In the rows, zero is written as 128.
Each row has a class, written as a number after it; each block has new classes, again numbered from 0 up.
[230 112  94 127 109  83 128 105 173 118 129 116  82 114 170 142 134  77
 107 120 142 165 116 130 137 161 117 132 106 177 145 132 132 150] -> 3
[148  70 113 149  98 131 159 109 128  91 119 134 121 114 194 165 165  85
 147 134  69 145 134 116  80  94 170 109 101 121 149 173 155 142] -> 2
[226 123  82 118 116  77 115 133 204 106 123 145  79 127 170 142 118  70
 109 120 152 147 107 130 141 184 111 126  98 165 148 165 129 159] -> 8
[246 117 102 117  98  86 119 117 177 119 135 129  82 135 181 151 113  62
 111 113 154 163 106 128 135 161 111 123 110 148 153 133 139 153] -> 7
[156 123 127  91 135 179 146 126 132 109 140 145 141 152 104  98 121 104
 108 141 166 119 106 122 128 115 133 124 133  89 132  94 151  81] -> 1
[150 121 135 104 142 171 156 111 119 122 143 132 146 149  98 105 134 104
 112 148 155 127 124 126 126 112 128 121 135 105 124  83 146 101] -> 3
[224 123  77 137 122  62 133 117 198 112 131 130  84 117 161 137 121  73
  99 116 157 141 112 140 155 184 109 118  80 174 136 176 121 156] -> 3
[158 111 135  95 150 160 154 114 121 117 138 138 142 149 114 115 132 114
 104 145 159 119 111 119 121  95 136 116 138  93 125  70 146 108] -> 6
[236 112  82 115 127  45 130 123 172 102 116 132  86 120 174 151 117  85
  96 135 155 144  93 131 138 157 132 112  85 164 150 139 137 131] -> 6
[233 115  85 116 100  81 120 133 176 107 126 126  74 113 173 139 119  74
  99 115 153 158  93 133 137 171 119 130  93 153 151 147 136 131] -> 1
[237 114  76 121 109  50 123 112 198 106 124 127  88 138 174 143 105  61
 103 119 155 126 103 128 160 173 109 113  81 152 146 168 122 156] -> 0
[196 104 110  77 112 145 135  78 127 120 135 126 131 161 149 101 136  86
 127 134 151 140 127 126 107 109 123 107 136  94 142  99 148 134] -> 7
[100  79 118 148 121 119 157 136 147  64 135 138 116 133 158 187 127 113
 165 123  94 145 118  98 113 112 173 120  81 111 138 209 160 117] -> 0
[112  91 119 146 122 135 155 136 161  79 144 145 115 141 162 175 129 112
 169 109 107 157 125 102 111 117 163 123  87 108 140 218 164 136] -> 7
[136  75 117 143 104 149 150 136 133  80 133 142 108 117 184 185 167  97
 176 133  73 144 130 104  67 108 168 122  94 128 151 180 160 144] -> 8
[226 113  82 123 123  74 124 122 190 109 126 133  90 130 174 121 118  78
 104 129 152 137 116 129 154 164 109 116  85 159 132 178 117 151] -> 5
[237 116  92 116  88  91 117 128 174 117 124 119  80 117 182 134 126  74
 106 112 151 155  98 128 132 162 116 132 107 148 154 129 130 144] -> 1
[142  56 107 135 103 139 161 120 119  77 131 133 115 121 188 168 158 109
 172 139  74 145 133 101  77  88 168 113  91 131 141 191 153 116] -> 5
[250 104  98 112 113  63 124 119 173 112 123 119  79 122 184 141 126  85
 102 122 150 161 106 129 140 149 124 124 103 163 146 125 131 153] -> 6
[137  75 122 146 102 136 147 114 120  77 128 128 129 124 180 180 158 110
 171 132  80 138 124 105  92  89 176 123  90 123 144 176 143 134] -> 0
[186  98 139  78 154 142 134  87 137 100 142 145 128 156 146 110 135 127
 115 142 154 140 131 110 131  88 145 129 131 124 138  86 147 112] -> 6
[131  83 107 150 103 108 154 125 147  84 130 134 113 129 178 205 123  85
 157 125  97 131 101 103  97 115 163 117  80 122 158 188 155 127] -> 0
[227 119  73 105  96  70 122 124 173  98 115 137  80 115 175 142 102  71
 100 126 154 146  92 131 137 173 124 116  99 155 159 149 142 112] -> 1
[138  79 110 160 104 136 161 112 125  88 133 124 116 106 174 176 168 104
 165 126  79 143 134 116  85 106 166 120  90 144 141 181 147 141] -> 3
[109  88 119 143 127 113 156 137 152  67 135 143 117 135 159 186 123 113
 156 123 102 141 114  96 124 116 172 122  79 116 139 204 159 115] -> 0
[150 123 130 100 152 165 154 102 127 116 142 143 145 146 102 105 129 108
 102 148 160 120 126 122 136 116 127 120 135 114 122  86 146  97] -> 3
[139  67 122 137 106 115 152 121 111  85 133 128 110 120 191 180 157 114
 164 130  88 136 131 112  87  91 177 108  91 127 147 164 145 146] -> 6
[225 107  76 110 115  63 128 121 167 104 113 137  91 126 178 138 110  79
 105 147 149 138 101 125 137 161 116 109  93 156 147 155 135 117] -> 5
[162  73 109 148 100 111 162 111 136  88 119 138 117 116 191 164 159  86
 146 132  69 146 125 116  84  99 173 109  91 134 152 187 158 130] -> 2
[220 118  85 111 100  45 125 121 187  99 112 129  87 128 171 135 109  63
 102 131 151 138 100 119 138 166  97 109  88 155 153 169 144 128] -> 4
[231 107 102 107  83  82 120 120 168 119 116 111  88 124 178 136 140  71
 113 124 137 161 107 120 125 146 101 130 111 160 153 139 131 145] -> 4
[172 102 112  74 135 108 138  85 113 107 127 128 125 150 146 104 136 115
 112 147 155 126 123 125 120 105 140  98 125 103 137  88 142 125] -> 6
[ 98  76 118 143 131 140 164 151 152  73 137 144 115 131 155 160 133 125
 165 129  94 152 127  96 108 110 164 123  83 115 124 226 156 111] -> 5
[250 119  79 122 116  42 132 108 184 107 101 141  90 116 186 132 116  54
  77 134 134 148 101 138 143 163 127 109  93 167 154 157 145 133] -> 2
[143  71 118 137  95 153 145 126 131  82 131 139 109 119 187 175 171 104
 184 129  70 153 134 102  62 100 168 127 107 133 153 173 156 146] -> 8
[ 96  73 114 144 119 148 169 145 147  76 134 146 118 129 156 162 135 121
 171 130  89 144 129  95 101 107 164 118  93 115 126 220 154 108] -> 5
[232 117  83 128 123  44 126 127 192 110 126 129  79 124 178 147 112  74
  91 115 165 133 100 136 153 169 117 110  82 157 142 158 122 167] -> 6
[101  88 115 137 123 136 154 156 154  69 133 151 101 123 151 181 135 109
 164 121  93 162 121 105  96 131 167 127  92 122 139 213 168 126] -> 8
[228 118  90 127 129  59 123 126 199 109 129 134  82 124 173 144 117  91
  98 113 164 145 104 131 158 166 122 125  89 165 139 162 118 161] -> 6
[186  88  99  74 128 143 144  85 117 110 128 129 134 153 144  89 147 108
 119 152 147 128 129 119 111  99 123 104 127 103 126 104 135 113] -> 5
[114  85 114 137  89 101 155 130 146  88 131 130 105 128 176 188 127  79
 162 122  90 133 114  95  91 111 144 112  84 131 160 206 162 127] -> 4
[156  70 113 154  99 123 166 108 130  86 122 137 120 112 194 161 168  86
 149 130  61 137 133 111  81  90 175 108  97 132 147 181 158 137] -> 2
[246 102  94 125 100  85 124 115 179 107 122 117  91 127 178 149 132  73
 112 122 136 155 100 122 134 149 121 133 102 153 146 135 133 141] -> 0
[119  94 113 144  96 119 148 144 144  85 140 141 101 123 174 182 122  99
 160 111 106 133 107 107 105 125 163 126  84 126 160 197 152 119] -> 1
[123  82 117 147 126 114 167 131 163  77 124 149 115 123 170 160 140 103
 142 122  83 157 130 104 116 112 173 116  89 123 138 211 164 125] -> 2
[122  79 103 144 122 106 167 124 158  77 122 147 111 116 174 170 144  94
 135 123  85 155 121 113 106 118 174 113  84 128 143 220 166 122] -> 2
[164 103 107  66 113 125 135  83 127 107 121 126 131 157 137  99 131  92
 117 145 152 130 126 113 119 107 109 103 131 105 140 109 143 114] -> 4
[182 109 122  74 118 152 130  75 125 111 138 142 135 167 146 101 123 102
 127 138 157 136 133 119 121 107 128 109 147  99 142  93 148 118] -> 7
[252 114 100 135 101  99 125 121 191 121 138 122  88 135 176 142 127  66
 115 104 149 161 104 126 129 155 106 131 108 145 146 139 139 165] -> 7
[221 117  83 103 100  52 126 116 179 102 110 132  86 123 172 144 106  61
  97 131 151 139  99 119 139 163 100 110  93 163 155 159 141 124] -> 4
[141 123 137 101 141 172 151 108 119 120 140 138 145 151  98 106 128 109
 114 154 156 129 128 125 128 116 132 121 140 107 125  85 144  96] -> 3
[234 118  75 127 117  54 120 116 199 102 122 127  89 131 175 152 109  61
  97 122 158 134  97 130 156 174 113 115  79 150 144 165 125 153] -> 0
[123  76 114 150 113 107 158 133 143  85 138 134 105 124 176 195 133 108
 164 121  99 137 111 108  94 107 170 116  87 131 154 187 155 136] -> 6
[146 123 136 104 154 172 151 106 119 115 144 141 146 147  95 112 128 108
 105 151 163 125 125 126 139 113 130 125 133 117 124  81 143  95] -> 3
[249 115 101 124  95  95 117 119 184 123 135 123  88 139 182 143 125  64
 116 113 155 162 109 132 131 160 108 125 109 141 152 138 135 162] -> 7
[240  99  90 120 101  84 130 121 177 114 124 128  83 126 184 128 129  82
 115 130 136 150 111 116 129 152 112 122 103 158 139 149 129 137] -> 5
[146  65 107 138 100 148 163 118 122  86 128 131 121 118 183 160 162 104
 170 138  71 139 129 102  74  86 167 115  98 131 137 189 149 120] -> 5
[194  97 105  74 133 107 141  81 124 116 129 122 124 151 149 102 136  99
 110 141 156 124 119 129 115 102 131 101 118 106 140  90 141 135] -> 6
[ 97  87 121 142 122 146 152 161 155  76 137 149 106 128 150 176 149 123
 178 127  91 160 122 101  93 129 169 134  94 121 141 210 160 127] -> 8
[130  79 114 125  89 113 154 109 126  75 123 135 116 121 191 177 149  88
 161 130  79 124 130  95  87  91 156 105  93 138 156 194 159 122] -> 4
[147 120 130 108 150 162 154 110 127 117 144 137 141 148 100 107 135 111
 108 148 160 122 128 123 132 119 124 118 131 106 122  84 149 100] -> 3
[239 121  79 124 112  46 119 116 190 108 122 126  93 137 173 146 101  58
  99 120 158 127  98 135 161 170 111 113  77 152 148 164 121 158] -> 0
[141  72 112 149 103 130 154 118 127  79 129 129 124 120 187 188 161  99
 164 130  81 127 120 105  86  97 170 116  83 116 145 182 148 136] -> 0

A new block, with new classes numbered from 0.
[ 74  96 107 163 118  89 119 147 153 126  92 133 127 131 142 108 133 122
 121 123 152 142  96 134 120 131 100 111  94 146  83 110 134 131] -> 5
[ 59  84 100 114 151 121 149 128  71  35 126  72 178 134  84 120 133 142
 117  85 117  79  33 121  90 110 114 183 134  63  48 106 152 124] -> 6
[100 118  95 115 107  98 133 124 124 166 123 121 139 133 133  80 112 121
 149 145 116 119 121 146 155 136 123 161 114  88  84 136 124 157] -> 6
[ 65  99 104 168 118 100 128 146 157 121  90 127 115 146 148  94 132 133
 131 118 146 142 112 128 119 117  93 105  93 140 100 101 120 134] -> 1
[205 129  93 133 122 108 179 130 139  75 104 107 141 124 154  82 110 101
 111 144  79 151 109 159 144 138 137 128 140  73 106 110 133 123] -> 1
[107 129  99 148 131 118 145 113  97 148 117 140 120 127 152  84 126 125
 145 130 117 121  96 134 156 126 124 145 123 122  87 121 122 151] -> 3
[ 80 135 129 147 128 144 103 102  81 143 157 103 119 108 124 114 140 139
 136 150 151 132  96 126 124 138 153 135 105 135 120  71 138 122] -> 7
[ 62  91 103 161 111 108 131 147 132 107  96 144 134 151 141 129 135 128
 131 102 148 131 119 125 106 135  93 130  92 143  95 109 116 138] -> 8
[118 139 122 138 107 173 172  74 100 158 114  86 111 125 129 116 156 129
 143 128 116 115 126 137 141 125 144 141 128 111 112  92 122 133] -> 3
[104 132  93 143 147 126  79 117 110 163  35 215 117 146 112 146 152 123
 115 150 144 162  29 148 113 166 135 191 220 108 100 122  96 162] -> 5
[ 97 152 107 156  89  64 112 132  68 102  88 198 157 127 108 149 175 145
 106  58 127 141  49  97 140 144 157 252 173  77  41 111 133 141] -> 8
[ 83 137 126 127 125 122 102 102  84 145 171  87 121 112 117  95 131 146
 154 168 146 128 119 121 122 119 151 153  98 125 102  82 143 126] -> 6
[106 127  97 137 126 119 128 103 102 153 127 124 128 121 131  87 123 122
 145 140 112 125 106 130 125 141 130 151 128 106  90 122 136 148] -> 4
[140 114 114 114  71  94 173 127 146 182  79 155 150 146 132 126 121 129
  87 163 110  96 134 173 158 127 130 102  97  78  81 128 171 126] -> 6
[128 105 125 108 118 153 143  97 128 125 106 105 126 133 148 112 149 102
 129 137 110 121 110 150 144 121 123 136 140 107 120  87 132 117] -> 5
[ 90 134 104 137  82 153 158 114 105 107 144  99 115 139  62 107 187 125
 102  27 136  59  60 117 114  85 166 173 102  79  92  88 203 117] -> 4
[ 72  92 105 167 113  99 124 140 147 110  97 149 133 130 156 112 135 126
 121 124 152 132 106 130  90 124  98 100  99 140 111 101 130 135] -> 4
[109 109 117  97 120 142 141 112 134 132 116 100 113 141 125 127 129 125
 132 115 128 132 137 139 120 136 134 125 142  94 138 118 130 133] -> 2
[ 24 104  98 213 128 135  88 134 173 117  70 154 123 144  74 121 138 122
 128 126 156 122  54 149  81 180  78 168 179 185  66 126 149 154] -> 5
[131 123 106 115 108 145 134  91 116 157 111  83 123 120 146 124 146 116
 138 139 117 144 129 153 130 128 153 116 145  75 129  94 143 135] -> 4
[ 81 133 127 128 123 129  99 110  86 147 159  87 118 114 123  99 134 146
 146 178 148 127 115 128 126 122 137 137 100 129 108  81 142 131] -> 6
[108 134 121 157 138 137 100  93  84 109 165 101 118 107 127 117 132 132
 134 165 134 138  84 133 116 135 145 134 129 150 120  83 151 126] -> 4
[ 84  95 104 117 101 162 169 102 128 118 115  54  95 134 145 108 144 112
 131  78 134 110 146 150 131 104 153 129 124  83 131  99 144 122] -> 2
[158 101 128 112  99 134 172  97 122  98  88 144 143 142 191 128  97  91
  97 138 103  96 163 177 142 130 137 108 154  81 128 125 131 113] -> 3
[103 112 127  99 103 184 147  86 116 128 128  85 121 156 143 130 150 118
 152 130 110 120 174 131 115 130 127 144 106 121 137  83 115 110] -> 8
[ 69  94 105 165 113  91 120 141 150 119  91 133 125 131 150 107 136 122
 120 124 152 144 102 137 120 129 107 118  94 140  81 108 131 128] -> 5
[ 97 123 103 121 106 139 152  96 106 150 105 103 121 154 129 127 136 113
 141 121 119 134 149 147 137 149 128 157 128 113  93  92 133 136] -> 8
[117 127 105 129 119  99 129 108 107 146 120 113 126 120 142  83 119 109
 132 137 118 144 110 137 148 149 141 163 111 108  78 122 123 133] -> 5
[189 110  86 151 118 109 156 123  90  89  94 169 138 118 200  77 104 102
 132 200  97 161 185 152  91 175 157 127 124  75  89  93 111 132] -> 8
[154 127 117 160 124 155 172  99 127 163  83 134  90 133 135 117 141 106
 123 143 129 137 196 153 130 126 140  95 134 129 123 109 134 131] -> 0
[ 43  98 103 156 117 106 126 146 148 149  91 139 133 137 141 111 131 128
 125 103 165 138 113 129 109 134 104 117  93 136 107 104 119 139] -> 7
[ 69  98 106 162 114  94 123 145 150 116  90 132 127 133 140 103 139 124
 117 120 154 141  96 134 114 130 102 115  93 142  81 103 138 127] -> 5
[141 161 131 168 107 135  89 146 111 129 161  53 148 104  23 199 171 130
  78  93 128  83  19 130 118 173 166 153 150 116  94 102 171 120] -> 7
[110 149 111 134 121  92 126 110 101 147 123 141 122 132 120  92 120 120
 150 142 126 135 131 127 151 154 127 148 123 119  82 130 116 138] -> 0
[ 66 110 101 180 118  94 140 147 135  89  94 145 119 138 141 103 126 123
 135 109 158 131 122 132 116 129 106 102 107 149  88 117 124 131] -> 0
[122 139 106 138 106 109 139 116 125 137 114 118 114 131 154  70 124 121
 139 138 108 133 108 131 173 120 117 152 121 111 101 115 110 136] -> 1
[135 139 107 138 114 103 140 119 108 117 120 149 124 134 137  89 123 113
 144 150 113 117 127 134 156 145 127 138 125 111  89 131 111 134] -> 0
[150 107 104 120 105 105 182 113 142 112 104 121 169 112 154  75  85  92
 132 160 109  92 116 166 130 152 122 109 140  52  89  88 147 118] -> 7
[105 125 109 118 108 175 153  97 110 189 104  81 112 130 148 111 146 109
 142 120 118 122 132 158 137 139 141 111 129 102 133 101 133 137] -> 3
[ 52  86  97 156 121  97 129 143 147 121 102 132 110 138 145 109 122 138
 128 107 157 129 117 131 110 121 119 112 100 125  98 128 137 134] -> 2
[101 122 124 115 128 165 141  97 124 182 109 101 119 141 114 138 139 117
 124 113 134 134 162 138 114 141 143 136 132 118 136  98 128 132] -> 7
[121 110 127  87 109 161 142 100 126 197 113  96 128 131 126 118 161 133
 139 142 114 125 156 148 150  98 128 123 124  74 130  98 160 136] -> 6
[ 50 104 107 158 114 110 127 144 140 158  95 140 131 133 136 111 136 132
 123 107 163 134 112 128 111 134 110 114  90 136 106 100 127 138] -> 7
[128 114 118 123 120 137 180 104 130 133  90  96 110 146 147 104 141 117
 125 110 117 140 146 135 136 106 124 123 119 106 122  82 112 124] -> 1
[ 63  83 101 167 118  97 134 151 152 106 104 142 110 133 149 105 129 131
 118 102 157 119 107 128 107 114 112 113  99 134 102 117 137 130] -> 2
[ 50  96 108 155 115 114 126 143 149 149  92 133 130 137 139 120 134 132
 121 110 163 134 123 131 112 130 102 107  91 136 112 104 124 137] -> 7
[ 58 108 103 163 110  95 133 147 155 130  83 123 111 148 148  98 133 140
 134 108 153 151 118 125 128 113  96 107  95 140 100 105 116 139] -> 1
[118 120  96 139 114 117 134 121  98 132 123 130 135 133 133 104 127 121
 155 130 111 129 115 131 141 155 125 161 113  98  86 121 111 153] -> 8
[115 129 133 140 134 151 117  89  67 103 177 110 126 117 134 116 139 131
 158 148 124 126  99 116 128 133 143 163 108 145 119  68 130 116] -> 8
[109 136 107 123 120 110 107 102 115 168 122 107 121 123 126  94 126 117
 140 150 118 140  91 143 171 145 127 161 127 108  83 128 131 139] -> 5
[119 128 106 137 121 103 139 123 132 140 110 129 122 140 144  81 116 128
 152 137 109 131 101 127 161 128 109 143 124 115  99 125  96 147] -> 1
[101 150 131 156 137 131 106 101  67 108 166 110 103 115 118 104 124 134
 159 158 145 129 130 124 136 139 154 124 125 150 105 100 140 124] -> 0
[ 62  99 104 169 116  98 133 148 163 120  80 126 117 147 153 102 128 138
 132 114 149 139 113 128 123 110  93 100  97 141 101 111 113 134] -> 1
[ 89 126 110 141  90  89 180  93 123  98  99 104 149 135 113 136 108 126
 112  66 130 130 144 140 120 137 152 162 146  87  70 130 164 133] -> 4
[ 97 117 126  94 120 151 154 105 117 171 117  98 132 149  92 112 133 118
 131 119 117 100 156 139 118 130 117 155 143 109 104 103 156 142] -> 6
[165 155  97 181  89  81 201 111 132  59  87 148 127 133 152 113  88  92
 102 119 109 148 182 171 154 160 171 152 168 126  68 142 146 121] -> 0
[ 96 124 105 130 117 118 125 113 110 170 121 138 131 131 125  97 128 119
 135 129 126 115 109 133 149 147 130 161 121 100  93 114 119 148] -> 7
[ 87 119 131 136 139 144  97 101  81 106 170 103 101 111 128 107 140 146
 137 150 139 122  97 119 122 118 151 141 121 130 121  90 157 114] -> 2
[ 88  91 141 173 107 142 126 133  89  90 119 131 140 125  54 208 186 154
  50  11 126  70  17 120 109 130 165 182 134  95  96 151 166 123] -> 2
[ 94 125 106 110 118 150  54 153 108 216  83 107 112 150 124 179 158 113
  63 129 130 144 141 159  95 160 157 139 144 122 141 150 134 133] -> 6
[120 119 104 133 111 131 144 105  98 124 130 132 131 135 135 101 132 123
 158 130 112 119 111 130 148 140 124 167 110 100  99 110 110 144] -> 8
[104 113 100 128 117 109 147 119 114 120 139 134 116 136 128  88 118 127
 141 118 112  96  96 129 151 131 137 162 124 101  85 134 133 142] -> 2
[122 153 100 148  96  94 197  88 169  61  65 176 132 158 144  65  93 119
 128 129 115 183 155 145 133 144 116 201 165 117  89 112 118 128] -> 1
[100 136 121 147 129 138  97 100  93 118 165  95 116 114 124 117 138 138
 139 159 138 136  98 129 115 128 146 123 120 143 121  82 160 125] -> 4
[123 134 100 129 110 102 135 109 124 140 123 126 135 126 142 103 123 117
 143 139 113 127  93 134 141 137 130 146 135 109 101 115 123 143] -> 4
[113 136  99 150 123 116 143 109  98 138 113 143 119 125 148  81 129 119
 137 128 118 132 112 131 145 135 128 162 127 116  86 120 120 148] -> 3
